Each row has a class, written after it.
[  4  10  -4   2 -60  13  43 -20 -14  19 -13  13  12 -15  -4 -33  16 -22
  -6  -7  20 -34  -4  16   6   1 -12  21 -19  -9   4  -9  32] | q906
[  7  10 -38   6 101  92 -51  40  -8   7  57  35  20  35  28  21  27  13
   7 -66   2  52  50   0  53  15 -43  -3  -4 -46  -3  12   3] | q252
[ 14 -11  12  56  12  -9  17  10 -15   0   1  24   5  -6 -52  20  11  28
  26 -31 -16  10 -10   2 -14   9  16  19  20   2   7 -30 -13] | q252
[ -5  24  -2 -23 -18  10 -36 -10  -8 -10  16  22 -18  41 -19  -1  -3 -39
  99 -29  25  48  -8 -18   7   0   1 -17   6  10  17 -27 -28] | q676
[-33  23   7  29   1 -10  11  26 -18  -9  26 -10   2  -3   0 -67 -14   3
 -70 -27  -9  53  -5 -27 -12  17  -1 -23 -31  72   0 -35  25] | q377
[  1 -11  -4  18 -14  15  -3  -1 -21  31  45  25   0   4   1  -2   8  52
  28 -45  35  44  -7 -16 -22  -4  25  42  27   7  -3   0  -9] | q904
[  8  27   0  43  11   4  19  -7   7  14 -12 -53 -53  22 -12 -34 -11 -10
   5  20  -3  -2 -56  -6  11  -2  29  -4  15   7   8 -14 -18] | q377
[ 20   5  -4  20  21 -29 -18   9   4   0  -6  30  34  18  10  18  43  39
  19   6 -42  26  25  26 -13 -33  -6  23   3 -17  -2  22  42] | q586
[ 17 -31 -38 -81 -19  12  16  12 -12  26 -14  78  49   8  15   5 -22 -66
 -75 -14 -33  70  23  -2  65  18 -44 -55   5 -22   3  -5  -1] | q586
[ -8   4   2  -8   7 -13  44  10  16  22  24   9  21   6 -13  47 -13  43
 -27  -5 -12   3   2  48  -3 -22  -3  30 -15 -37 -18  -4  18] | q377
[ 13  20 -10  20 -36  -2  -7 -31 -15 -22   6  17 -28   3 -20 -25  -2  57
  69   3  41 -33  -7  -1  -3 -18  16  20  -9  24  -6   5 -17] | q904
[  9 -21 -19   8   2  -7  37   0 -23 -61 -60  -7 -14 -10   9 -29 -18 -37
  -2   3  35 -11  -7 -42  -9 -28  -8 -19 -21  58   5  42 -33] | q906
[ 21   9  17   4   9 -42   3  -5   2 -24  27   0   5  -2 -11  22  -9   7
  39  34 -25  11   9  10   0 -18  14 -16  -6   5 -15 -15   4] | q587
[  3  10  26  14 -86 -46 -14 -22 -41  48  -8   3 -33 -17 -18 -16  19 -72
  30  34  29  -3 -53  39  25 -21  -8 -11  15 -45  28  -3   8] | q906
[ 23  48 -31  36 -32 -22  11 -30  37   6  17   3 -16 -25  -6 -16   7 -34
  40  -3   2 -19 -19   6  66   9  22 -13  19  -2 -13 -32   0] | q676
[  9 -14 -11  25  26  15   0  -5 -26   7   4 -15 -16 -27  74 -30  31   3
  -7 -40 -20  -7  35 -22  62   8  -7  14  39 -14 -39   5  56] | q906
[-19   9  19  -4   0 -21  17 -11   6   2  15   7 -12  42  -2  -6 -22  19
  22 -17 -16  30   4   8  32   9 -10   5  40 -10  -5 -26 -23] | q676
[ 18 -12 -21  30  20  22  34   4 -29  36 -22  12 -18  47  35 -47  15 -14
  59 -32  45  -8  11   6  -3  31 -10  -4  23  19  32   1   4] | q252
[-23  34  61  -4  -9 -20  -9 -20  31  -2  15  11 -24  21   1   1 -28  29
  38 -33  16 -37  17  -2  26 105 -20  35  42   8  -6   1 -40] | q904
[-19 -41  32  26 -19  -4  -6  19 -20 -14 -13   8  35 -47 -19 -22   7 -44
   1  36  30   4 -14   2  56  -7 -25 -12  31  38 -23 -47 -39] | q377
[ 24  14 -13  21  10  -5  -4   2  18 -18 -14 -17 -23 -30   6   9  -1 -25
  28  16  36 -13 -21 -19  11  -4  20   2  15  25   4  12 -10] | q377
[-21 -20  22  27  53 -28  12  10  -5 -11  13 -15 -54   5 -31   1  -8  29
  25  -2  19 -23  -4 -39  21  40  15  12  26  61 -11  -6  -8] | q231
[ 19  17 -51 -20   3  31   1  -3  -5  55  -3  17   2  14  83 -51 -22  26
  -8 -38  -5  23 -20  11  95   5  12 -34  70 -14  -9 -59 -14] | q904
[ 20  13  -5  -7 -13  -7  18 -12  21  -8  -5   6  25   1 -35  27 -28   1
  81  -7   4 -18  -2  10 -16  11  36  20   6  29 -22 -23 -46] | q676
[ -1  23  -9  30  20  26  14  10  12  18  11  -1   7  35  19 -27  11  46
  20 -50  17  28  -5 -13  -5   2  -4  22  36 -11  17  -4  -5] | q676
[-30 -20  30 -41  -3 -55 -11 -28  29 -10  -3  16  31  30  -2  50  -2 -17
  16 -19 -18  26 -15  62   6 -77  19  27   1 -11 -12  23 -74] | q587
[-14  38 -40  59 -44 -16 -34 -11 -19  58  16  15  -5   3  21 -72  42 -13
  67 -45  10   1   1  -2  14  57 -26 -54  -9  -4 -21 -19  43] | q252
[ -6  22  -9  17 -41  84  73 -46  -2 -23  23 -18   1  39  34 -62 -18  14
 -27 -42   5  41 -11  -4  32 -47 -17   2  23 -22   3 -68 -41] | q231
[ 19 -23   0 -43  -2   5 -18 -35   1 -24   5  37 -20  27 -10   8  -2   6
  62  31   8   3 -16 -16  58 -43  12 -14  17   0 -10  10 -50] | q586
[ 36 -23   1  -5  38 -28  76   3   0 -47 -28   8  24 -22 -17  26 -26 -22
 -15  43 -53   0  33   1  22   9  13 -17 -18  26 -38 -14  17] | q252
[-12  33 -50  22 -10  -9  -9  -7   7  24 -38 -18  -9 -30  37  34   8   7
  86 -35  -8   4 -33  -4  40 -30 -10 -24  39 -56 -28 -44  25] | q586
[ 13  16  -4  24  36   4  55   6   5   9  16 -15 -18  21 -12 -13   7  11
  27 -19  17 -29  -2  -7   1  26   4  -1 -17  21   5  -4  28] | q231
[ 18  24  33   9   5  30  -2 -12  -9  11  21 -57  -9  15  10 -30 -11   3
 -32   7  -9 -30  -7  12 -30   9   1  -3  -5 -14  26   3  -4] | q231
[  5  29  -1 -14  26   4  -5 -19  -4  10  23  11  15  25 -14 -37   3  33
   8 -31 -20 -12  17  23  63   4 -35  15  36 -13  23 -12   3] | q252
[ -1  25  -9  23 -23 -17   7 -11  16  52  24  11 -16  20   9   8  -8 -15
  46 -21  19  14 -36  25  33  18  22  24  53 -10   3 -27 -40] | q906
[  25  -41 -106   24    2    5   63   17  -14   -6  -83   38    9  -32
   29   30    7  -37  -16   56   14   27   -9   32   42  -92   14  -20
   18  -11    3  -47   18] | q252
[ 17   8  30   6  -1  -5  22 -10   2   1   7  22 -25  -2 -35  -3  -3  12
 -22   8  -7 -23   2  10  44  33  -5  13  -4 -20  -7  13  -1] | q587
[ 10 -40  -3   5 -29  -3  -7   1 -43 -21 -50   1  -7   5  12   6  19 -60
   6  16  -5  40   3   2 -42 -50   3 -18  10   9  34 -31  11] | q231
[ 17  46  13  45   4 -42  -3  -7   7  30  34  -5 -15 -17 -14   1  -7  35
  65 -32 -16 -23  15  -8   2  82  11  24  20  22 -27   3  28] | q586
[-35 -46 -14 -57   4  -2 -17 -11 -13  70  42   4 -17  55 -56   2  -1 -34
 -38 -18 -10  21 -36  10 -17 -26  27   2 -25   3  28  13 -27] | q587
[  8  14 -21 -44 -49  18 -17 -27  16  -6  -5  16  -5 -17  66 -18   2 -22
 -41  13  22  17 -14 -17  21 -28   7 -26   2 -26  16   3  11] | q904
[ -3 -14  -6 -20  -4 -15  -6  -4 -28  74  21  -3  -7  15 -36 -18  27 -30
 -12  -1   6 -30 -15  19  -5   2 -25 -11  13 -33  76  -6  52] | q252
[ 26   9  19  29  56 -23  14  40  -2 -14  10  14  16  30 -16   3   0  55
  -4  -8 -21  21  18 -12 -42  23 -13  -7   2  14  30   8  16] | q587
[ 36  33  18  65  12 -37  70  -1  14   2  17 -18  12 -23 -53  13  -9  37
  12  -9 -22  -9 -24  19  16  14  17  15  -1  -5 -42   5  -7] | q231
[ 22  -6 -30 -24  96  30 -25  48 -46  43  -9 -42   5 -46   0   0 -35  50
  -6 -57  17 -45   2  -4   6  -2  44  36  21  51   7  11  14] | q676
[ 45 -10 -10 -55 -31  48 -11   9 -30   3   3  38  39 -50  11  12 -23 -14
  -4  51  26  49 -16 -13   7 -36  40 -13 -19  15 -22 -14 -12] | q586
[-12  13 -16   8 -39   6   4  -6  -7  22  -4  53  18  22 -14 -13  14  -9
 -27 -50 -23  45   7  17  18   5 -28  15   9 -13  24 -29   9] | q586
[-58 -25  14 -20 -22  35 -11 -26 -23  -3 -19 -35 -26 -49  -7   4  -4 -33
 -57 -26  19 -16 -23   6  55 -50  -5  40  24 -14  -4 -31 -20] | q231
[ -3  11 -20  25 -43  28 -39  -7 -23 -10 -17  11 -10 -10  10 -14  10 -16
  62  -9  30  41 -20 -24   7 -12  -5 -13  19  -9  -9 -28 -23] | q904
[-32 -11 -11 -24  -5   5   1 -19   5   1  -7  16 -11   6 -11 -16 -11  23
   6 -18  -7 -20  -9  -1  66   5  11  -6   5  28 -48 -37 -28] | q231
[ 43  11  -7  25  15 -36 -42   9 -34  20 -40 -16 -21   0 -60   5  15 -52
 114   4 -23   7 -17   7 -17  19  48  -2 -15  29 -27  24   5] | q676
[ 12  41  11   5 -21 -15  16  -7  11  19   2   9 -27   9  34  19   6 -20
  31 -29   2  33 -37  16  14  -4  26 -14   7 -42  15 -30  20] | q904
[-22   8 -27  34 -10 -46   6  12   8   7  -1  16 -36  45  43  10  14  44
  46  -3  32  65 -12 -21 -42 -35  -6 -18  28 -28  24  10  27] | q676
[ 25  23  12  11  -7 -14 -18   2 -33   8   2  10  20 -31 -40  18  10   8
  66 -63   8  -4 -20   7 -10 -26  -2  16   7   0  29  -4   6] | q586
[-27   7 -13  39 -16   1  30 -20   8   2  12   0 -15   8   9   4 -38  56
  38 -19  -5 -12  14  -7  17  34 -11  13  30   5 -51 -34 -35] | q586
[  8   2 -34  26 -29  17  24 -19  14 -34  -3   8   1   9  37 -31   6  -7
 -19   2   1  16 -10 -22   4 -40  -1 -35  10   2  24 -44 -10] | q904
[ -4 -10  -7  29   1 -27 -10  -2  12 -10 -19  39  -5  -9 -22  13  20  30
  17   4 -20 -47  21   0  22  38 -18 -12  17  -6  -3 -27  18] | q252
[ 24 -33   2  17  50  -4  24   9 -22  17  -3   8 -27  24 -31   5 -10  11
  37  10 -13 -27  -7  -1  27  31  12 -27  11   3 -11  -8 -18] | q252
[-10   6 -30   7 -21  11   9 -21 -25   1 -19  22 -22 -15 -36 -43  18  15
 -10  23  15 -37   2  14  38 -15  -3  16 -32  14  -7  -1  35] | q252
[-10  17  20  37 -23  32  -1 -20  -2 -12   4   2 -38  13 -15 -10  20  -8
  36 -21  26  35 -38 -33  -2  -6   0   4  27 -30  32 -27 -20] | q252
[ 51  21   9  54 -16 -20  51 -18  16  18   6  -1 -38   6 -33  26 -25 -11
  49   6  -8 -40 -30  14  19  55  33   6  19 -19 -21  -3 -45] | q906
[-35 -43 -60   5 -71  26  37  -2 -21  27   0  92  -7  61 -77 -37 -34  22
  40  29  50  47 -15 -14  46  27 -31 -33   0  18 -48 -35 -87] | q676
[  3   0  10  -7 -18 -20  68   4   3 -16  -1  14  13 -10  -4  35 -21  -7
  38  22  11   7  -2  20  23 -15 -11 -16  -5 -11 -23 -52  17] | q377
[-12  22  18  -7  20 -31   0   8   7  47  10 -28   9  14 -36  -3 -40   4
  21 -25 -16 -16  -9  21  -2  53  19  27  33  32   1 -17 -29] | q676
